Below are the code and all the weights of a small trained network. Each question names an input and a class and asks about switching units off, where a switched-off unit gives its printed mean instead of its output.

import numpy as np


def w(rows, s, z=0):
    codes = np.array(rows[::2]) - 128.0
    scale = np.full(codes.shape[1], s)
    scale[-1] = z or s
    return codes * scale


def f(y):
    return y / 2 * (1 + np.tanh(0.7978845608 * (y + 0.044715 * y**3)))


def log_softmax(a):
    a = a - a.max(-1, keepdims=True)
    return a - np.log(np.exp(a).sum(-1, keepdims=True))


def net(x, mask):
    res = np.array(x, float).reshape(1, 8) / 4 @ E
    y = f(res @ A[0][:, :-1].T + A[0][:, -1])
    res = res + np.where(mask, y, B[0][:, -1]) @ B[0][:, :-1]
    return log_softmax(res[-1] @ U[:, :-1].T + U[:, -1])


A, B = {}, {}
E = w([
[136,129,135,130,128,128,130,131,136],'x0',
[118,126,146,133,138,147,131,120,155],'x1',
[67,108,73,27,114,41,205,135,206],'x2',
[171,47,170,103,172,66,47,46,159],'x3',
[117,134,143,126,132,129,128,127,136],'x4',
[100,57,75,64,250,183,31,254,127],'x5',
[134,121,122,124,132,118,134,129,114],'x6',
[117,134,139,115,135,148,127,110,126],'x7',
],0.0085)
A[0] = w([
[149,76,70,116,211,152,75,173,107,2],'N0',
[97,78,70,42,232,161,61,224,140,217],'N1',
[161,110,165,111,167,113,120,70,132,40],'N2',
[69,90,48,12,184,72,169,154,180,67],'N3',
[131,69,129,108,126,85,76,85,116,19],'N4',
[114,190,91,119,154,212,225,234,118,86],'N5',
[215,159,192,224,143,150,113,77,43,65],'N6',
[119,127,135,119,187,124,106,169,155,36],'N7',
[80,149,113,60,133,96,144,117,169,14],'N8',
[142,43,169,88,208,64,21,108,181,123],'N9',
[155,121,157,203,171,221,3,169,44,92],'N10',
],0.0075,0.0055)
B[0] = w([
[224,212,162,150,99,131,194,146,75,171],'N0',
[178,177,198,124,39,100,110,85,129,253],'N1',
[144,194,131,216,173,57,90,177,17,138],'N2',
[95,171,74,78,190,46,176,228,182,193],'N3',
[120,144,98,254,147,173,156,126,38,140],'N4',
[72,81,43,223,139,170,39,89,59,177],'N5',
[149,115,111,114,179,119,162,155,175,194],'N6',
[200,215,240,210,76,42,145,61,100,140],'N7',
[110,200,150,205,214,149,233,212,93,141],'N8',
[89,54,79,174,160,207,52,124,100,207],'N9',
[111,179,99,67,202,144,180,207,254,216],'N10',
],0.0095,0.014)
U = w([
[115,133,98,77,204,95,208,183,171,22],'0',
[203,203,250,153,1,99,185,65,71,19],'1',
[94,90,37,201,160,148,60,136,16,41],'2',
[115,91,106,43,110,132,118,136,130,249],'3',
],0.0077,0.011)

Each question gives the input, the list of numbers given to net, and the class t.
The units are the neurons (one row each of A and B). Each row of codes is followed by its name. A weight is (code - 128) times the scale printed after its matrix; where a second scale follows, it is the last column's (A, B and U).
mask holds one flag per neuron, in row order. A switched-off neuron (its flag False) gives its mean, the last column of its row in B, instead of its output. The means were averaged over made-up inputs and are rounded, as every weight is.
A unit's drop is (log p(t) with every unit on - log p(t) with that unit switched off) / (log p(t) with every unit on - log p(t) with every unit switched off).
The circuit of an input: a set's keep is (log p(t) with only the set's units on - log p(t) with every unit switched off) / (log p(t) with every unit on - log p(t) with every unit switched off). Starting from all 11 units, units are removed one at a time, each time the one whose removal leaves the highest keep (on an exact tie, the one counted first), for as long as the keep stays at least 0.8.
units of the circuit, in order: the units of the circuit, biggest drop first
most important unit: the unit with the biggest drop
top k neurons: the k neurons with the biggest drops, biggest first
drop of u: that unit's drop, to one decimal
input [-1,4,-5,8,5,-6,-1,-4], class 2: most important unit : N1
input [-5,7,-7,-7,7,1,0,1], class 0: top 2 neurons : (N10, N9)
input [-8,6,-5,2,4,8,0,5], class 1: top 2 neurons : (N1, N0)
input [-3,6,-1,4,-5,4,-1,-7], class 1: top 2 neurons : (N1, N0)
input [4,7,-3,-4,2,-1,-8,-8], class 2: top 3 neurons : (N1, N5, N3)
input [1,-1,-6,-3,2,-4,-8,-8], class 0: units of the circuit, in order : (N1, N6)
input [-2,1,2,3,-5,6,7,0], class 1: top 3 neurons : (N1, N0, N7)
input [-1,5,-5,2,4,7,5,-3], class 1: top 2 neurons : (N1, N0)
input [-5,1,5,-8,1,-3,1,7], class 2: top 2 neurons : (N5, N10)
input [-8,-4,-6,5,2,-6,-4,-6], class 3: top 4 neurons : (N1, N6, N3, N0)
input [0,-5,4,3,-3,6,3,8], class 1: top 4 neurons : (N1, N0, N10, N7)
input [-8,8,-1,-7,4,8,8,-1], class 1: top 2 neurons : (N1, N0)
input [2,1,4,-6,2,1,4,0], class 2: top 2 neurons : (N5, N10)
input [-6,3,8,-2,1,-8,2,-1], class 0: units of the circuit, in order : (N1)
input [-5,0,-7,1,2,-6,5,-2], class 0: top 2 neurons : (N6, N1)
input [2,3,4,0,7,7,1,-8], class 1: top 2 neurons : (N1, N7)
input [-4,3,7,-7,-5,8,6,-2], class 1: top 4 neurons : (N1, N10, N7, N0)
input [7,6,-8,-8,-5,-6,2,3], class 0: drop of N10 : 0.2
input [1,7,2,-8,-8,-3,-2,-8], class 2: drop of N5 : 0.4
input [4,-4,2,-5,-5,8,0,-4], class 1: drop of N0 : 0.1
input [5,-4,1,-7,-7,-1,2,1], class 2: units of the circuit, in order : (N5)
input [-6,0,1,-7,-2,-1,-4,0], class 2: drop of N4 : 0.0
